Here is a tiny trained network, its code and every weight. The questions are about switching its units off for an input and a target symbol, where a switched-off unit gives its printed mean instead of its output.

import numpy as np


def w(rows, s, z=0):
    codes = np.array(rows[::2]) - 128.0
    scale = np.full(codes.shape[1], s)
    scale[-1] = z or s
    return codes * scale


def norm(h):
    return h / np.sqrt((h * h).mean(-1, keepdims=True) + 1e-5)


def f(y):
    return np.maximum(y, 0)


def softmax(a):
    e = np.exp(a - a.max(-1, keepdims=True))
    return e / e.sum(-1, keepdims=True)


def log_softmax(a):
    a = a - a.max(-1, keepdims=True)
    return a - np.log(np.exp(a).sum(-1, keepdims=True))


def net(x, mask):
    ids = ['βγμξπσψω'.index(c) for c in x.split()]
    T = len(ids)
    res = E[ids] + P[:T]
    r = norm(res)
    for j in range(3):
        rows = slice(2 * j, 2 * j + 2)
        q, k, v = (r @ M[0][rows].T for M in (Q, K, V))
        z = softmax(np.where(np.tri(T) > 0, q @ k.T / 2**0.5, -1e9)) @ v
        o = O[0][rows]
        res = res + np.where(mask[j], z, o[:, -1]) @ o[:, :-1]
    y = f(norm(res) @ A[0][:, :-1].T + A[0][:, -1])
    res = res + np.where(mask[3:7], y, B[0][:, -1]) @ B[0][:, :-1]
    return log_softmax(norm(res)[-1] @ U[:, :-1].T + U[:, -1])


Q, K, V, O, A, B = {}, {}, {}, {}, {}, {}
E = w([
[139,174,89,107],'β',
[234,97,169,169],'γ',
[95,97,148,187],'μ',
[56,17,174,85],'ξ',
[162,250,48,215],'π',
[89,148,61,91],'σ',
[86,101,104,123],'ψ',
[14,80,18,95],'ω',
],0.019)
P = w([
[92,155,171,255],'0',
[147,145,148,85],'1',
[108,105,44,166],'2',
[142,145,149,88],'3',
[103,100,41,175],'4',
[139,141,151,92],'5',
[99,95,44,175],'6',
[138,139,150,92],'7',
[117,68,15,189],'8',
[138,139,151,93],'9',
],0.011)
Q[0] = w([
[146,110,40,165],'h0',
[118,4,153,55],'h0',
[110,65,91,254],'h1',
[139,189,42,152],'h1',
[66,103,38,93],'h2',
[168,210,149,25],'h2',
],0.034)
K[0] = w([
[225,104,144,199],'h0',
[50,27,189,165],'h0',
[154,51,139,247],'h1',
[127,190,71,197],'h1',
[74,67,127,43],'h2',
[144,254,70,89],'h2',
],0.032)
V[0] = w([
[251,95,112,173],'h0',
[87,130,81,85],'h0',
[148,170,103,222],'h1',
[101,172,58,153],'h1',
[66,40,148,64],'h2',
[109,185,111,97],'h2',
],0.027)
O[0] = w([
[55,5,123,229,183],'h0',
[94,171,113,145,61],'h0',
[163,133,9,147,231],'h1',
[185,69,55,201,153],'h1',
[58,227,159,244,255],'h2',
[77,40,70,168,64],'h2',
],0.017,0.013)
A[0] = w([
[228,153,20,23,117],'n0',
[35,251,16,7,125],'n1',
[229,52,58,77,2],'n2',
[87,39,187,11,147],'n3',
],0.018,0.008)
B[0] = w([
[171,97,251,85,254],'n0',
[41,24,46,102,254],'n1',
[119,232,28,186,199],'n2',
[67,150,251,114,175],'n3',
],0.029,0.0093)
U = w([
[105,11,192,183,125],'β',
[136,65,243,87,175],'γ',
[127,164,96,140,95],'μ',
[86,215,176,200,56],'ξ',
[127,176,152,162,254],'π',
[53,136,94,45,63],'σ',
[213,206,183,141,149],'ψ',
[167,118,80,97,14],'ω',
],0.012,0.0027)

Each question gives the input, a string of symbols that net reads in full, and the target symbol t.
The units are the heads (2 rows each of Q, K, V and O) and the neurons (one row each of A and B). Each row of codes is followed by its name. A weight is (code - 128) times the scale printed after its matrix; where a second scale follows, it is the last column's (O, A, B and U).
mask holds one flag per unit, heads first, then neurons. A switched-off unit (its flag False) gives its mean, the last column of its rows in O or B, instead of its output. The means were averaged over made-up inputs and are rounded, as every weight is.
A unit's drop is (log p(t) with every unit on - log p(t) with that unit switched off) / (log p(t) with every unit on - log p(t) with every unit switched off).
The circuit of an input: a set's keep is (log p(t) with only the set's units on - log p(t) with every unit switched off) / (log p(t) with every unit on - log p(t) with every unit switched off). Starting from all 7 units, units are removed one at a time, each time the one whose removal leaves the highest keep (on an exact tie, the one counted first), for as long as the keep stays at least 0.8.
units of the circuit, in order: the units of the circuit, biggest drop first
most important unit: the unit with the biggest drop
k most important neurons: the k neurons with the biggest drops, biggest first
heads that matter: for each layer, one digit per head in row order, 1 if its drop is at least 0.15 and else 0, layers parted by /
drop when u is switched off: that unit's drop, to one decimal
input μ μ ψ, target γ: units of the circuit, in order => [h0, n2]
input σ σ μ μ γ γ, target γ: heads that matter => 011
input μ μ σ, target ω: 3 most important neurons => [n2, n0, n3]
input μ σ γ β μ μ γ β, target ψ: 2 most important neurons => [n1, n2]
input σ μ σ β μ, target ψ: heads that matter => 111
input μ μ σ ω μ μ ψ, target γ: 3 most important neurons => [n0, n2, n1]
input σ μ μ μ σ, target ω: heads that matter => 110
input σ μ ξ, target ξ: heads that matter => 001
input ω β μ μ ψ β ξ ψ, target ξ: most important neuron => [n0]
input σ γ ξ μ γ σ μ μ, target σ: units of the circuit, in order => [h0, n1]
input ψ μ β ω μ σ γ β γ μ, target σ: units of the circuit, in order => [n1, h0]
input γ γ ξ μ ω, target ξ: 2 most important neurons => [n1, n0]
input ξ γ γ μ μ β, target ψ: 2 most important neurons => [n1, n2]
input μ μ μ, target ψ: most important unit => h0
input γ γ β, target β: drop when h2 is switched off => -0.2
input σ μ ξ ξ ψ, target ξ: drop when h2 is switched off => 3.1
input μ μ μ μ μ γ β, target β: drop when h1 is switched off => -0.1
